Below is a small trained network, with its code and all its weights. Each question gives an input and a class and asks what happens when units are switched off, that is, made to give their printed mean instead of their output.

import numpy as np


def w(rows, s, z=0):
    codes = np.array(rows[::2]) - 128.0
    scale = np.full(codes.shape[1], s)
    scale[-1] = z or s
    return codes * scale


def f(y):
    return np.maximum(y, 0)


def log_softmax(a):
    a = a - a.max(-1, keepdims=True)
    return a - np.log(np.exp(a).sum(-1, keepdims=True))


def net(x, mask):
    res = np.array(x, float).reshape(1, 3) / 4 @ E
    y = f(res @ A[0][:, :-1].T + A[0][:, -1])
    res = res + np.where(mask, y, B[0][:, -1]) @ B[0][:, :-1]
    return log_softmax(res[-1] @ U[:, :-1].T + U[:, -1])


A, B = {}, {}
E = w([
[182,168,108,148,127,147,152,211,162,70],'x0',
[90,97,66,7,135,148,140,156,106,110],'x1',
[68,164,134,186,156,120,129,169,42,120],'x2',
],0.012)
A[0] = w([
[88,136,135,121,147,126,136,157,76,99,106],'n0',
[164,170,207,208,128,82,131,85,148,134,90],'n1',
[114,109,107,120,89,121,120,153,112,118,254],'n2',
[201,92,122,81,64,143,150,88,190,136,86],'n3',
[138,178,153,177,114,94,146,92,148,126,93],'n4',
[61,89,142,121,135,101,90,41,120,186,78],'n5',
[66,77,120,123,116,94,101,41,103,167,106],'n6',
[91,162,157,129,171,114,135,167,80,129,141],'n7',
[153,110,132,112,101,113,119,93,163,104,129],'n8',
[77,185,138,157,190,108,127,189,6,122,90],'n9',
[86,71,73,46,182,168,150,155,104,102,76],'n10',
[86,102,50,41,139,167,199,124,101,83,107],'n11',
[178,163,70,143,140,127,146,201,171,52,97],'n12',
[90,85,56,49,141,158,163,177,93,117,106],'n13',
[43,188,111,176,135,78,128,159,2,112,90],'n14',
[56,59,142,130,137,98,98,71,100,224,129],'n15',
[81,104,84,74,157,125,144,172,108,104,97],'n16',
[149,172,119,127,116,142,173,207,155,76,105],'n17',
[187,70,126,79,87,110,118,74,242,144,95],'n18',
[65,75,148,87,132,85,111,38,76,202,90],'n19',
[140,191,111,130,116,156,177,197,168,57,90],'n20',
[93,71,99,90,118,111,161,126,173,77,115],'n21',
[178,157,109,138,118,165,157,208,152,58,98],'n22',
[205,179,209,223,133,69,107,89,177,170,80],'n23',
[105,134,158,134,175,162,145,134,103,120,103],'n24',
],0.0081,0.014)
B[0] = w([
[101,129,92,144,130,193,140,60,171,171,149],'n0',
[2,141,101,179,33,83,82,106,73,166,181],'n1',
[243,12,123,179,214,39,54,235,110,143,254],'n2',
[119,134,79,116,137,206,204,62,191,188,179],'n3',
[73,137,113,143,71,122,96,79,107,124,153],'n4',
[103,195,174,83,139,114,199,165,89,81,168],'n5',
[124,198,211,68,164,103,161,168,116,58,175],'n6',
[166,87,106,133,158,156,143,139,176,171,167],'n7',
[133,97,100,114,146,143,137,155,167,146,162],'n8',
[141,97,68,118,150,217,224,58,232,197,182],'n9',
[27,164,134,152,54,118,90,79,96,169,179],'n10',
[56,128,129,141,70,111,70,102,107,149,197],'n11',
[124,194,207,67,150,91,180,128,108,61,188],'n12',
[62,149,108,164,54,108,77,121,85,147,193],'n13',
[139,123,63,100,148,234,198,66,223,168,182],'n14',
[159,185,168,52,179,76,164,171,100,72,192],'n15',
[56,122,111,170,73,106,113,87,88,155,166],'n16',
[110,186,181,95,155,114,144,152,106,67,179],'n17',
[166,91,51,84,170,211,220,82,234,185,201],'n18',
[114,195,180,85,144,96,166,174,106,74,184],'n19',
[94,214,188,62,150,109,169,140,87,93,178],'n20',
[86,120,93,138,62,126,115,105,132,153,166],'n21',
[100,205,196,59,163,94,186,176,92,84,186],'n22',
[15,161,88,141,46,93,81,126,101,156,197],'n23',
[110,115,119,122,123,142,161,99,140,132,137],'n24',
],0.0078,0.014)
U = w([
[118,202,239,72,183,102,193,157,104,21,105],'0',
[132,118,48,111,164,222,210,96,241,187,117],'1',
[47,156,101,148,26,103,22,116,86,161,87],'2',
[234,29,130,159,243,64,3,200,112,118,249],'3',
[174,125,157,133,130,194,101,91,106,80,96],'4',
],0.011,0.012)

Each question gives the input, the list of numbers given to net, and the class t.
The units are the neurons (one row each of A and B). Each row of codes is followed by its name. A weight is (code - 128) times the scale printed after its matrix; where a second scale follows, it is the last column's (A, B and U).
mask holds one flag per neuron, in row order. A switched-off neuron (its flag False) gives its mean, the last column of its row in B, instead of its output. The means were averaged over made-up inputs and are rounded, as every weight is.
A unit's drop is (log p(t) with every unit on - log p(t) with that unit switched off) / (log p(t) with every unit on - log p(t) with every unit switched off).
most important unit: the unit with the biggest drop
k most important neurons: the k neurons with the biggest drops, biggest first
drop when u is switched off: that unit's drop, to one decimal
input [-5,-5,8], class 1: most important unit	n14
input [5,2,6], class 1: 2 most important neurons	[n9, n14]
input [-6,-6,3], class 0: 3 most important neurons	[n15, n6, n5]
input [7,-1,-7], class 0: 2 most important neurons	[n12, n22]
input [-1,-7,5], class 2: 3 most important neurons	[n1, n23, n18]
input [7,7,-7], class 0: 3 most important neurons	[n12, n22, n20]
input [5,-7,-1], class 2: 2 most important neurons	[n23, n1]
input [-7,-7,5], class 0: 2 most important neurons	[n15, n6]
input [-7,6,7], class 0: 2 most important neurons	[n19, n15]
input [7,5,-6], class 0: 2 most important neurons	[n12, n22]
input [7,-8,6], class 2: 2 most important neurons	[n1, n23]
input [-2,5,4], class 2: 2 most important neurons	[n18, n13]
input [2,5,5], class 1: drop when n1 is switched off	0.2
input [-1,6,7], class 1: most important unit	n9
input [3,-2,0], class 3: drop when n6 is switched off	0.1
input [0,2,4], class 1: drop when n9 is switched off	0.2
